Below are the code and all the weights of a small trained network. Each question names an input and a class and asks about switching units off, where a switched-off unit gives its printed mean instead of its output.

import numpy as np


def w(rows, s, z=0):
    codes = np.array(rows[::2]) - 128.0
    scale = np.full(codes.shape[1], s)
    scale[-1] = z or s
    return codes * scale


def norm(h):
    return h / np.sqrt((h * h).mean(-1, keepdims=True) + 1e-5)


def f(y):
    return np.maximum(y, 0)


def log_softmax(a):
    a = a - a.max(-1, keepdims=True)
    return a - np.log(np.exp(a).sum(-1, keepdims=True))


def net(x, mask):
    res = np.array(x, float).reshape(1, 8) / 4 @ E
    u = 0
    for l in range(2):
        y = f(norm(res) @ A[l][:, :-1].T + A[l][:, -1])
        res = res + np.where(mask[u : u + 11], y, B[l][:, -1]) @ B[l][:, :-1]
        u += 11
    return log_softmax(norm(res)[-1] @ U[:, :-1].T + U[:, -1])


A, B = {}, {}
E = w([
[108,162,98,113,99,83,141,141,34,94,145,83],'x0',
[129,125,131,125,128,128,126,129,131,129,131,124],'x1',
[150,93,2,176,161,141,122,135,133,206,138,69],'x2',
[178,137,157,153,82,156,237,155,97,157,83,121],'x3',
[68,127,134,195,176,165,188,119,115,91,207,133],'x4',
[189,148,109,137,115,127,125,152,127,108,185,187],'x5',
[140,244,172,185,130,111,97,156,175,163,136,72],'x6',
[98,100,118,172,76,73,143,151,163,114,127,140],'x7',
],0.0094)
A[0] = w([
[142,82,96,152,135,174,128,131,146,163,132,72,48],'0.n1',
[90,134,125,143,150,146,124,101,125,134,85,111,95],'0.n2',
[212,151,91,130,101,129,138,168,137,106,191,207,46],'0.n3',
[174,96,174,135,86,189,227,167,119,181,109,99,4],'0.n4',
[77,111,152,179,161,179,194,111,123,112,199,105,22],'0.n5',
[157,119,143,132,86,142,179,140,93,130,122,112,41],'0.n6',
[2,89,168,111,153,151,151,139,130,158,23,47,64],'0.n7',
[106,86,149,194,112,83,115,126,170,142,110,165,141],'0.n8',
[104,93,151,124,122,206,141,112,228,176,113,180,2],'0.n9',
[164,163,161,79,188,229,112,76,70,175,144,125,32],'0.n10',
[83,71,128,205,30,45,142,147,161,129,137,142,5],'0.n11',
],0.0094,0.0072)
B[0] = w([
[164,105,134,167,123,139,125,154,124,88,139,110,196],'0.n1',
[138,118,114,121,118,102,143,148,150,129,159,147,165],'0.n2',
[156,127,130,123,77,118,158,52,175,154,205,101,188],'0.n3',
[136,171,73,167,176,57,156,102,154,46,56,174,213],'0.n4',
[57,146,107,173,113,183,126,147,99,158,148,192,210],'0.n5',
[128,147,107,136,176,77,107,89,125,90,99,148,167],'0.n6',
[212,143,118,120,68,97,154,99,168,138,250,164,253],'0.n7',
[135,153,118,91,171,199,125,123,128,111,111,90,214],'0.n8',
[158,104,167,145,155,192,94,69,150,114,95,103,193],'0.n9',
[99,138,89,69,111,161,167,197,178,61,113,74,204],'0.n10',
[116,161,97,24,152,184,168,200,131,99,130,83,177],'0.n11',
],0.011,0.005)
A[1] = w([
[132,7,85,114,115,157,184,111,90,102,105,193,2],'1.n1',
[97,153,102,113,88,51,142,158,12,124,157,100,71],'1.n2',
[97,140,210,140,145,140,149,131,108,87,156,160,120],'1.n3',
[148,77,71,179,164,124,140,139,102,191,135,106,2],'1.n4',
[98,137,124,102,153,117,87,110,167,137,164,141,24],'1.n5',
[192,115,128,65,77,82,88,142,149,166,47,130,63],'1.n6',
[137,127,80,137,184,122,99,157,151,132,146,100,65],'1.n7',
[74,85,109,105,166,93,57,112,151,91,152,131,23],'1.n8',
[94,135,224,74,109,104,123,119,134,114,113,191,20],'1.n9',
[134,195,157,211,133,127,131,181,160,161,123,95,87],'1.n10',
[124,132,115,100,120,143,141,168,145,114,122,119,31],'1.n11',
],0.013,0.0042)
B[1] = w([
[87,226,226,73,134,52,44,135,126,208,133,84,255],'1.n1',
[176,83,177,151,215,240,102,77,254,131,92,151,241],'1.n2',
[143,53,17,146,90,115,103,162,103,175,87,116,228],'1.n3',
[165,54,133,136,26,111,100,185,73,66,79,100,200],'1.n4',
[182,156,101,154,159,70,213,120,84,97,114,140,189],'1.n5',
[9,116,75,209,169,187,166,142,82,151,217,197,238],'1.n6',
[129,86,152,122,63,118,180,149,111,104,66,137,226],'1.n7',
[142,234,166,174,141,74,205,114,130,90,86,149,205],'1.n8',
[179,50,89,176,61,120,115,187,91,130,105,23,220],'1.n9',
[93,112,194,23,136,67,62,95,76,158,122,144,234],'1.n10',
[87,125,136,79,153,126,143,142,112,87,133,121,156],'1.n11',
],0.0093,0.0069)
U = w([
[179,49,108,170,45,126,107,192,85,100,74,64,134],'0',
[157,207,123,183,167,65,182,104,121,76,55,161,254],'1',
[24,118,93,198,148,199,122,150,91,177,182,187,136],'2',
[105,170,227,48,144,67,52,105,116,197,128,91,72],'3',
[124,161,88,14,143,195,172,194,170,71,129,70,78],'4',
[202,70,184,163,195,235,90,63,197,127,85,127,61],'5',
[210,122,116,123,64,103,161,66,163,141,248,123,133],'6',
],0.014,0.0046)

Each question gives the input, the list of numbers given to net, and the class t.
The units are the neurons (one row each of A and B). Each row of codes is followed by its name. A weight is (code - 128) times the scale printed after its matrix; where a second scale follows, it is the last column's (A, B and U).
mask holds one flag per neuron, layer by layer. A switched-off neuron (its flag False) gives its mean, the last column of its row in B, instead of its output. The means were averaged over made-up inputs and are rounded, as every weight is.
A unit's drop is (log p(t) with every unit on - log p(t) with that unit switched off) / (log p(t) with every unit on - log p(t) with every unit switched off).
The circuit of an input: a set's keep is (log p(t) with only the set's units on - log p(t) with every unit switched off) / (log p(t) with every unit on - log p(t) with every unit switched off). Starting from the 12 units with the biggest drops (on a tie, the unit counted first), units are removed one at a time, each time the one whose removal leaves the highest keep (on an exact tie, the one counted first), for as long as the keep stays at least 0.8.
circuit, biggest first: the units of the circuit, biggest drop first
k most important neurons: the k neurons with the biggest drops, biggest first
top k neurons in layer l: the k neurons of layer l with the biggest drops, biggest first
input [2,-5,-1,3,-1,6,-5,0], class 6: circuit, biggest first -> [0.n3]
input [-7,0,0,-7,-7,-3,-5,-4], class 1: 4 most important neurons -> [1.n8; 1.n5; 1.n2; 1.n3]
input [-2,7,-7,-8,-3,0,-5,-2], class 1: top 4 neurons in layer 1 -> [1.n8; 1.n5; 1.n4; 1.n7]
input [-6,3,-3,5,7,-2,0,-2], class 2: 3 most important neurons -> [0.n5; 1.n2; 1.n3]
input [-8,4,-5,7,-3,5,2,-8], class 4: 2 most important neurons -> [0.n10; 1.n2]
input [5,-8,6,7,-6,6,5,-4], class 1: 4 most important neurons -> [0.n4; 1.n9; 0.n7; 1.n3]
input [-2,-6,-8,-3,-7,-1,4,8], class 0: 2 most important neurons -> [1.n9; 0.n10]
input [4,-7,-7,-6,6,-2,-1,-3], class 0: 2 most important neurons -> [1.n3; 1.n9]
input [7,3,2,-3,1,-5,6,-2], class 5: 2 most important neurons -> [1.n2; 1.n1]
input [-4,3,6,-1,6,1,8,-7], class 3: 2 most important neurons -> [1.n10; 1.n6]
input [-6,-7,3,4,-4,-7,6,5], class 6: top 2 neurons in layer 0 -> [0.n7; 0.n5]
input [1,1,2,8,-8,1,-6,-6], class 1: 2 most important neurons -> [0.n4; 0.n6]
input [-3,2,7,5,3,3,-3,-8], class 4: top 2 neurons in layer 1 -> [1.n9; 1.n3]
input [-4,-7,-8,0,7,-4,-7,5], class 0: 3 most important neurons -> [1.n3; 1.n9; 1.n6]
input [-5,4,8,-1,-5,2,-4,-4], class 0: circuit, biggest first -> [1.n4]
input [-1,1,-8,4,-2,-8,-7,-8], class 0: top 3 neurons in layer 1 -> [1.n9; 1.n3; 1.n10]
input [-6,3,-7,-5,-6,-1,-5,6], class 0: 2 most important neurons -> [1.n9; 1.n2]
input [-1,-3,8,-6,4,-8,-8,-3], class 0: 2 most important neurons -> [1.n4; 1.n10]
input [7,2,6,5,0,3,-4,-1], class 5: top 3 neurons in layer 1 -> [1.n2; 1.n9; 1.n3]
input [-6,-6,3,-7,5,7,-4,-5], class 1: top 2 neurons in layer 1 -> [1.n8; 1.n5]
input [-3,4,2,6,3,5,-2,-7], class 4: circuit, biggest first -> [0.n10]
input [3,-6,7,2,-8,8,2,-2], class 2: 3 most important neurons -> [1.n6; 0.n7; 1.n9]
input [-5,8,3,6,-4,2,1,8], class 4: 2 most important neurons -> [0.n11; 0.n8]
input [4,-4,1,-7,-2,4,7,4], class 1: top 2 neurons in layer 1 -> [1.n5; 1.n8]
input [-1,7,-4,5,-6,-3,-1,6], class 2: 2 most important neurons -> [1.n6; 0.n10]
input [2,-6,5,-1,-8,-4,7,8], class 2: top 2 neurons in layer 1 -> [1.n6; 1.n1]
input [1,-8,-4,0,-6,-8,2,-4], class 6: circuit, biggest first -> [0.n7]
input [8,-5,-7,-2,6,-4,3,4], class 5: top 2 neurons in layer 1 -> [1.n2; 1.n4]
input [4,-6,-6,4,8,3,1,3], class 2: top 3 neurons in layer 1 -> [1.n4; 1.n7; 1.n2]
input [-3,7,-8,-3,1,2,8,4], class 0: top 3 neurons in layer 1 -> [1.n9; 1.n3; 1.n1]
